Below is a small trained network, with its code and all its weights. Each question gives an input and a class and asks what happens when units are switched off, that is, made to give their printed mean instead of their output.

import numpy as np


def w(rows, s, z=0):
    codes = np.array(rows[::2]) - 128.0
    scale = np.full(codes.shape[1], s)
    scale[-1] = z or s
    return codes * scale


def f(y):
    return np.maximum(y, 0)


def log_softmax(a):
    a = a - a.max(-1, keepdims=True)
    return a - np.log(np.exp(a).sum(-1, keepdims=True))


def net(x, mask):
    res = np.array(x, float).reshape(1, 7) / 4 @ E
    y = f(res @ A[0][:, :-1].T + A[0][:, -1])
    res = res + np.where(mask, y, B[0][:, -1]) @ B[0][:, :-1]
    return log_softmax(res[-1] @ U[:, :-1].T + U[:, -1])


A, B = {}, {}
E = w([
[11,93,57,133,108,110,84,217,43,140,90],'x0',
[129,115,159,64,70,218,70,45,27,113,183],'x1',
[106,171,93,163,190,231,75,141,168,152,119],'x2',
[184,229,170,125,124,74,21,161,93,142,152],'x3',
[159,117,80,164,117,99,115,47,79,254,61],'x4',
[17,202,227,214,90,122,194,98,115,123,119],'x5',
[72,124,142,59,23,107,60,99,225,151,145],'x6',
],0.0085)
A[0] = w([
[168,168,115,221,169,174,125,160,91,85,72,131],'n0',
[180,84,67,128,114,120,78,72,138,232,66,101],'n1',
[111,115,130,89,66,115,53,163,208,179,121,203],'n2',
[113,121,197,142,99,121,134,179,151,20,171,100],'n3',
[169,138,99,140,161,116,144,149,62,96,143,253],'n4',
[154,190,135,163,156,42,79,182,173,121,84,121],'n5',
[40,212,229,220,105,124,149,96,109,123,111,88],'n6',
[174,52,56,92,117,136,171,159,163,134,124,162],'n7',
[180,125,131,227,64,73,138,51,83,233,76,117],'n8',
[95,164,124,88,116,144,111,102,176,172,120,124],'n9',
[57,127,68,111,120,84,44,197,71,138,90,75],'n10',
[169,177,164,143,206,176,117,59,210,191,164,131],'n11',
[233,150,142,116,119,138,161,51,188,121,161,142],'n12',
[71,118,172,27,86,93,129,141,172,128,111,236],'n13',
[137,113,112,125,111,213,90,89,66,113,159,65],'n14',
[75,138,41,174,99,171,107,136,112,99,110,102],'n15',
[130,124,98,179,162,59,166,162,160,154,103,109],'n16',
[142,100,168,96,112,110,133,92,51,89,128,110],'n17',
[235,113,115,97,117,114,26,200,118,145,135,108],'n18',
[139,118,186,118,122,137,49,122,61,124,167,46],'n19',
[156,85,116,81,152,150,97,201,161,61,182,98],'n20',
[176,180,202,103,125,92,38,190,43,171,180,171],'n21',
[175,74,147,105,52,33,192,117,85,93,159,163],'n22',
[123,104,163,141,108,174,97,63,64,125,213,57],'n23',
[100,1,65,127,119,173,160,69,146,59,81,161],'n24',
],0.0089,0.0039)
B[0] = w([
[143,145,122,117,104,130,148,117,124,111,166,218],'n0',
[159,99,155,121,106,185,117,176,106,154,141,217],'n1',
[133,177,137,142,155,164,163,110,106,118,186,210],'n2',
[135,120,176,129,89,150,131,196,116,140,99,213],'n3',
[144,180,122,114,148,149,124,104,82,126,189,202],'n4',
[110,73,93,186,117,125,146,132,165,76,112,209],'n5',
[91,117,156,149,246,123,80,134,87,193,106,255],'n6',
[59,127,139,178,184,123,135,114,130,144,117,198],'n7',
[164,94,135,107,121,174,151,166,108,100,124,238],'n8',
[118,147,107,140,129,139,194,117,117,129,159,167],'n9',
[111,136,154,64,102,63,155,115,115,112,109,204],'n10',
[122,128,88,74,123,100,169,151,98,113,92,231],'n11',
[99,125,151,76,160,77,126,121,119,104,108,229],'n12',
[117,151,120,135,138,158,129,108,121,127,153,209],'n13',
[117,95,63,162,128,102,179,145,187,157,173,182],'n14',
[137,154,102,76,83,98,131,139,138,98,105,177],'n15',
[129,105,127,133,151,141,151,154,175,113,173,197],'n16',
[108,137,113,141,133,127,170,138,169,133,142,180],'n17',
[113,111,132,149,214,106,78,98,106,123,114,216],'n18',
[101,77,115,152,109,116,113,129,171,91,125,179],'n19',
[178,100,177,119,115,165,105,165,123,194,130,202],'n20',
[126,142,130,149,136,171,148,109,147,94,73,234],'n21',
[128,185,73,121,177,148,124,169,147,134,116,216],'n22',
[99,96,107,145,113,101,144,161,186,131,126,188],'n23',
[126,141,137,134,143,145,89,70,119,90,72,212],'n24',
],0.011,0.013)
U = w([
[99,47,57,198,117,78,166,155,238,130,153,45],'0',
[114,97,136,143,193,100,35,108,105,207,118,151],'1',
[175,79,181,93,75,199,107,223,108,162,105,85],'2',
[107,148,122,5,112,5,141,117,119,83,84,77],'3',
[122,125,118,197,127,141,110,49,151,55,59,206],'4',
[135,208,42,113,143,137,124,165,157,156,134,253],'5',
[139,198,110,143,140,150,163,83,95,109,254,81],'6',
[175,119,129,129,62,74,104,142,130,175,157,140],'7',
],0.01,0.0041)

Each question gives the input, the list of numbers given to net, and the class t.
The units are the neurons (one row each of A and B). Each row of codes is followed by its name. A weight is (code - 128) times the scale printed after its matrix; where a second scale follows, it is the last column's (A, B and U).
mask holds one flag per neuron, in row order. A switched-off neuron (its flag False) gives its mean, the last column of its row in B, instead of its output. The means were averaged over made-up inputs and are rounded, as every weight is.
A unit's drop is (log p(t) with every unit on - log p(t) with that unit switched off) / (log p(t) with every unit on - log p(t) with every unit switched off).
The circuit of an input: a set's keep is (log p(t) with only the set's units on - log p(t) with every unit switched off) / (log p(t) with every unit on - log p(t) with every unit switched off). Starting from the 12 units with the biggest drops (on a tie, the unit counted first), units are removed one at a time, each time the one whose removal leaves the highest keep (on an exact tie, the one counted first), for as long as the keep stays at least 0.8.
units of the circuit, in order: the units of the circuit, biggest drop first
unit that matters most: the unit with the biggest drop
top k neurons: the k neurons with the biggest drops, biggest first
drop when u is switched off: that unit's drop, to one decimal
input [-4,7,-2,-6,-4,-7,3], class 0: unit that matters most => n14
input [3,0,0,0,-8,-8,-7], class 1: top 3 neurons => n18, n7, n8
input [-2,-2,-3,8,-2,1,8], class 4: top 2 neurons => n21, n5
input [0,-4,6,2,4,2,-8], class 6: units of the circuit, in order => n0, n4
input [-3,7,2,4,-7,-8,-1], class 1: top 3 neurons => n18, n20, n5
input [-3,-3,2,-2,4,4,8], class 6: units of the circuit, in order => n2, n9
input [2,-4,-2,7,-6,5,1], class 4: top 3 neurons => n5, n21, n1
input [-8,-3,8,2,1,3,-4], class 3: units of the circuit, in order => n11, n12
input [-3,-8,-2,8,4,-7,-7], class 0: top 4 neurons => n5, n16, n24, n6
input [6,-5,-3,4,-7,5,4], class 2: top 2 neurons => n3, n18
input [-4,-3,-2,4,4,-5,7], class 6: top 3 neurons => n2, n6, n9
input [-4,-7,-1,6,-7,-3,6], class 0: top 4 neurons => n5, n1, n8, n24
input [5,4,2,5,5,6,-7], class 6: top 3 neurons => n0, n4, n18
input [-8,7,-3,-6,7,7,6], class 3: units of the circuit, in order => n12
input [-4,-5,1,-7,-8,-8,3], class 1: units of the circuit, in order => n7, n20, n24
input [-7,0,-4,6,5,5,0], class 3: top 3 neurons => n12, n11, n20
input [3,-4,3,-3,-7,4,-8], class 6: top 3 neurons => n0, n4, n1
input [-8,2,-2,-3,-8,1,6], class 2: top 2 neurons => n3, n20
input [-3,8,-6,2,1,-3,8], class 0: top 2 neurons => n23, n19
input [-4,7,-1,7,-8,-8,-7], class 1: unit that matters most => n18
input [1,-5,-4,6,4,3,-4], class 4: drop when n12 is switched off => -0.1
input [-3,-6,3,6,-2,3,-8], class 6: drop when n13 is switched off => -0.1
input [-6,3,-7,1,4,0,7], class 5: drop when n17 is switched off => 0.1
